Here is a tiny trained network, its code and every weight. The questions are about switching its units off for an input and a class, where a switched-off unit gives its printed mean instead of its output.

import numpy as np


def w(rows, s, z=0):
    codes = np.array(rows[::2]) - 128.0
    scale = np.full(codes.shape[1], s)
    scale[-1] = z or s
    return codes * scale


def norm(h):
    return h / np.sqrt((h * h).mean(-1, keepdims=True) + 1e-5)


def f(y):
    return np.maximum(y, 0)


def log_softmax(a):
    a = a - a.max(-1, keepdims=True)
    return a - np.log(np.exp(a).sum(-1, keepdims=True))


def net(x, mask):
    res = np.array(x, float).reshape(1, 4) / 4 @ E
    u = 0
    for l in range(2):
        y = f(norm(res) @ A[l][:, :-1].T + A[l][:, -1])
        res = res + np.where(mask[u : u + 3], y, B[l][:, -1]) @ B[l][:, :-1]
        u += 3
    return log_softmax(norm(res)[-1] @ U[:, :-1].T + U[:, -1])


A, B = {}, {}
E = w([
[157,157,155,169,84,116,130,156,137,136],'x0',
[118,107,147,136,137,104,119,111,72,93],'x1',
[106,95,69,112,189,113,175,116,165,71],'x2',
[84,106,105,175,146,218,192,12,93,146],'x3',
],0.011)
A[0] = w([
[102,101,124,213,194,254,193,3,102,191,132],'L0N1',
[152,91,84,140,143,51,157,107,178,172,1],'L0N2',
[169,188,194,186,48,154,64,203,104,185,190],'L0N3',
],0.0067,0.0012)
B[0] = w([
[89,160,62,145,70,188,224,102,22,126,245],'L0N1',
[51,89,169,189,194,161,55,166,203,91,147],'L0N2',
[127,112,179,131,83,115,34,100,179,254,210],'L0N3',
],0.0098,0.012)
A[1] = w([
[133,115,143,109,158,182,124,53,153,77,169],'L1N1',
[107,160,30,170,141,239,226,47,41,130,251],'L1N2',
[15,98,56,120,253,77,128,238,102,96,89],'L1N3',
],0.0064,0.0015)
B[1] = w([
[97,133,86,216,96,49,156,104,164,119,144],'L1N1',
[79,167,60,98,10,144,200,140,77,107,252],'L1N2',
[180,106,93,158,209,152,122,106,132,56,174],'L1N3',
],0.013,0.014)
U = w([
[48,108,10,138,44,189,216,125,30,162,178],'0',
[184,53,46,135,239,123,98,149,149,76,3],'1',
[121,91,236,110,111,113,22,183,143,254,223],'2',
],0.0087,0.0017)

Each question gives the input, the list of numbers given to net, and the class t.
The units are the neurons (one row each of A and B). Each row of codes is followed by its name. A weight is (code - 128) times the scale printed after its matrix; where a second scale follows, it is the last column's (A, B and U).
mask holds one flag per neuron, layer by layer. A switched-off neuron (its flag False) gives its mean, the last column of its row in B, instead of its output. The means were averaged over made-up inputs and are rounded, as every weight is.
A unit's drop is (log p(t) with every unit on - log p(t) with that unit switched off) / (log p(t) with every unit on - log p(t) with every unit switched off).
k most important neurons: the k neurons with the biggest drops, biggest first
k most important neurons of layer l: the k neurons of layer l with the biggest drops, biggest first
drop of u: that unit's drop, to one decimal
input [-5,0,7,-4], class 1: most important neuron of layer 0 : [L0N1]
input [0,-2,-8,2], class 2: 2 most important neurons : [L0N3, L1N2]
input [-4,5,0,-8], class 1: 3 most important neurons : [L0N3, L1N2, L1N3]
input [3,-7,5,0], class 1: 2 most important neurons : [L0N1, L1N2]
input [4,-7,8,0], class 1: 2 most important neurons : [L0N1, L1N2]
input [-3,-6,6,0], class 1: 2 most important neurons of layer 0 : [L0N1, L0N2]
input [3,8,-2,-6], class 2: drop of L0N2 : 0.0
input [-2,-6,8,-2], class 1: drop of L0N1 : 0.2
input [-8,3,4,-3], class 1: drop of L0N1 : 0.4
input [-7,5,-5,-1], class 2: 2 most important neurons : [L0N1, L1N2]
